Below are the code and all the weights of a small trained network. Each question names an input and a class and asks about switching units off, where a switched-off unit gives its printed mean instead of its output.

import numpy as np


def w(rows, s, z=0):
    codes = np.array(rows[::2]) - 128.0
    scale = np.full(codes.shape[1], s)
    scale[-1] = z or s
    return codes * scale


def norm(h):
    return h / np.sqrt((h * h).mean(-1, keepdims=True) + 1e-5)


def f(y):
    return y / 2 * (1 + np.tanh(0.7978845608 * (y + 0.044715 * y**3)))


def log_softmax(a):
    a = a - a.max(-1, keepdims=True)
    return a - np.log(np.exp(a).sum(-1, keepdims=True))


def net(x, mask):
    res = np.array(x, float).reshape(1, 4) / 4 @ E
    u = 0
    for l in range(3):
        y = f(norm(res) @ A[l][:, :-1].T + A[l][:, -1])
        res = res + np.where(mask[u : u + 10], y, B[l][:, -1]) @ B[l][:, :-1]
        u += 10
    return log_softmax(norm(res)[-1] @ U[:, :-1].T + U[:, -1])


A, B = {}, {}
E = w([
[137,98,61,45,225,149,161,216,130,236,85],'x0',
[187,161,114,51,133,100,84,103,122,164,152],'x1',
[192,60,132,172,94,209,206,48,117,132,96],'x2',
[173,59,141,70,250,129,59,88,83,68,2],'x3',
],0.0083)
A[0] = w([
[76,237,120,72,72,127,79,130,118,91,210,112],'0.n0',
[177,99,162,136,179,172,97,3,122,131,136,115],'0.n1',
[61,99,160,178,138,142,100,187,60,106,59,49],'0.n2',
[201,133,184,202,112,164,150,120,139,86,127,78],'0.n3',
[116,186,149,97,209,78,114,146,134,133,171,136],'0.n4',
[133,146,99,90,52,103,93,139,61,84,125,76],'0.n5',
[189,94,130,175,154,200,140,130,126,33,122,94],'0.n6',
[179,136,93,131,98,163,186,171,182,169,173,119],'0.n7',
[108,116,106,157,135,76,91,172,181,156,162,4],'0.n8',
[81,138,147,77,119,69,134,146,100,174,137,28],'0.n9',
],0.0068,0.0026)
B[0] = w([
[116,151,143,161,142,106,91,179,181,30,171,254],'0.n0',
[123,101,187,167,103,128,83,115,29,193,166,214],'0.n1',
[60,183,69,200,160,189,146,156,164,117,81,172],'0.n2',
[146,53,122,145,213,85,105,111,119,100,113,179],'0.n3',
[162,139,39,2,125,113,66,162,93,159,74,201],'0.n4',
[126,139,159,80,172,129,115,149,116,79,141,151],'0.n5',
[112,173,226,116,200,241,122,83,151,154,141,186],'0.n6',
[109,31,68,96,96,187,121,92,137,105,178,200],'0.n7',
[202,156,189,162,116,139,102,89,133,88,119,150],'0.n8',
[138,60,142,120,164,145,131,104,118,12,153,151],'0.n9',
],0.0072,0.0056)
A[1] = w([
[120,92,155,231,78,184,120,171,127,124,193,84],'1.n0',
[76,159,74,196,37,61,152,83,134,175,188,66],'1.n1',
[179,78,254,128,90,179,92,1,80,93,30,2],'1.n2',
[207,147,48,140,138,203,167,117,79,254,162,24],'1.n3',
[118,129,144,69,245,165,83,142,157,151,87,191],'1.n4',
[150,171,59,78,142,64,66,126,26,106,85,55],'1.n5',
[252,119,231,185,147,152,212,56,30,114,50,92],'1.n6',
[56,182,176,151,69,3,133,53,190,104,222,180],'1.n7',
[106,170,167,60,135,22,174,218,188,137,148,55],'1.n8',
[190,126,153,14,99,122,114,76,140,122,195,224],'1.n9',
],0.0061,0.002)
B[1] = w([
[182,125,109,139,115,152,130,135,155,191,86,197],'1.n0',
[164,77,171,141,179,161,157,99,192,119,71,170],'1.n1',
[84,101,156,166,126,177,46,61,115,148,137,251],'1.n2',
[72,109,121,93,184,100,169,169,135,134,187,193],'1.n3',
[147,109,108,197,147,167,161,88,150,144,121,253],'1.n4',
[165,130,155,181,133,82,136,140,161,158,161,201],'1.n5',
[57,118,152,143,177,125,110,70,53,116,163,238],'1.n6',
[197,91,96,100,254,218,98,157,113,120,113,243],'1.n7',
[145,101,131,122,131,136,35,69,151,88,113,184],'1.n8',
[50,151,156,150,108,116,132,139,86,118,96,206],'1.n9',
],0.0096,0.0057)
A[2] = w([
[142,224,139,120,121,81,107,161,149,56,172,22],'2.n0',
[158,149,162,125,63,22,83,150,8,161,139,120],'2.n1',
[72,95,134,129,62,150,225,61,155,122,127,168],'2.n2',
[125,75,158,93,108,177,187,170,111,119,216,85],'2.n3',
[95,95,121,65,148,102,77,151,89,178,77,44],'2.n4',
[38,92,51,101,166,132,208,100,119,130,120,243],'2.n5',
[119,92,140,182,173,101,123,159,184,182,90,228],'2.n6',
[99,122,153,98,197,150,80,115,115,106,80,169],'2.n7',
[77,139,167,120,129,143,62,82,117,87,1,239],'2.n8',
[132,195,154,122,98,92,26,157,146,127,189,6],'2.n9',
],0.0086,0.0014)
B[2] = w([
[36,83,70,79,197,167,126,179,132,153,165,194],'2.n0',
[184,178,192,131,112,181,185,58,229,121,87,148],'2.n1',
[62,161,96,56,64,79,43,174,113,129,154,171],'2.n2',
[209,79,179,124,153,100,207,188,165,136,131,171],'2.n3',
[160,123,104,184,104,98,151,122,143,119,135,170],'2.n4',
[107,149,173,143,102,65,130,147,150,111,151,215],'2.n5',
[200,192,111,96,79,126,110,77,82,57,117,205],'2.n6',
[96,158,94,102,66,69,146,100,121,177,125,255],'2.n7',
[114,115,162,122,40,145,163,207,129,142,166,237],'2.n8',
[71,150,154,2,178,187,125,118,115,119,122,205],'2.n9',
],0.0097,0.0075)
U = w([
[34,241,124,193,59,139,187,191,115,79,42,110],'0',
[37,172,92,18,190,173,23,179,144,80,150,200],'1',
[93,127,124,138,200,47,195,89,84,190,136,60],'2',
[49,84,221,191,90,191,57,44,36,165,134,181],'3',
[254,95,134,181,160,212,126,147,204,71,141,129],'4',
[172,242,242,70,110,106,108,72,195,160,83,4],'5',
[120,69,118,83,55,47,199,236,177,160,203,131],'6',
[225,217,33,123,122,9,84,128,98,148,59,121],'7',
],0.013,0.0027)

Each question gives the input, the list of numbers given to net, and the class t.
The units are the neurons (one row each of A and B). Each row of codes is followed by its name. A weight is (code - 128) times the scale printed after its matrix; where a second scale follows, it is the last column's (A, B and U).
mask holds one flag per neuron, layer by layer. A switched-off neuron (its flag False) gives its mean, the last column of its row in B, instead of its output. The means were averaged over made-up inputs and are rounded, as every weight is.
A unit's drop is (log p(t) with every unit on - log p(t) with that unit switched off) / (log p(t) with every unit on - log p(t) with every unit switched off).
The circuit of an input: a set's keep is (log p(t) with only the set's units on - log p(t) with every unit switched off) / (log p(t) with every unit on - log p(t) with every unit switched off). Starting from the 12 units with the biggest drops (on a tie, the unit counted first), units are removed one at a time, each time the one whose removal leaves the highest keep (on an exact tie, the one counted first), for as long as the keep stays at least 0.8.
circuit, biggest first: the units of the circuit, biggest drop first
unit that matters most: the unit with the biggest drop
k most important neurons: the k neurons with the biggest drops, biggest first
k most important neurons of layer l: the k neurons of layer l with the biggest drops, biggest first
drop when u is switched off: that unit's drop, to one decimal
input [5,2,8,0], class 6: unit that matters most	1.n3
input [-1,-8,5,-8], class 4: 2 most important neurons	(1.n1, 1.n0)
input [0,0,-2,-5], class 4: circuit, biggest first	(1.n7, 1.n1)
input [8,-8,5,7], class 3: circuit, biggest first	(0.n4, 1.n6, 1.n7)
input [5,7,5,6], class 3: circuit, biggest first	(1.n2, 0.n1)
input [-3,-8,-6,-4], class 4: 2 most important neurons of layer 2	(2.n2, 2.n9)
input [-1,7,-7,6], class 5: circuit, biggest first	(2.n1, 1.n7, 1.n5)
input [-4,-3,-3,-2], class 1: 4 most important neurons	(0.n0, 1.n4, 0.n1, 0.n7)
input [-2,-4,-5,3], class 0: 2 most important neurons	(0.n2, 1.n4)
input [4,1,7,-1], class 6: 3 most important neurons	(1.n3, 0.n7, 2.n3)
input [0,-5,5,-6], class 6: 2 most important neurons	(2.n2, 0.n0)
input [3,6,1,7], class 3: 2 most important neurons	(0.n1, 1.n2)
input [-3,7,-5,5], class 5: 2 most important neurons	(2.n1, 0.n4)
input [2,6,3,1], class 2: most important neuron of layer 2	(2.n8)
input [8,8,4,8], class 2: 2 most important neurons	(0.n0, 1.n3)
input [-8,3,-2,-8], class 4: 2 most important neurons	(1.n7, 1.n1)
input [-1,2,4,-6], class 4: 3 most important neurons of layer 1	(1.n7, 1.n1, 1.n0)
input [-7,3,-2,-4], class 1: 2 most important neurons of layer 0	(0.n0, 0.n5)
input [-1,7,2,-7], class 4: drop when 1.n7 is switched off	0.4
input [6,2,0,2], class 7: drop when 2.n6 is switched off	0.1
input [-5,-4,-4,4], class 0: drop when 0.n2 is switched off	0.7
input [8,-2,-4,-5], class 6: drop when 0.n7 is switched off	0.3
input [4,3,-6,2], class 7: unit that matters most	1.n4
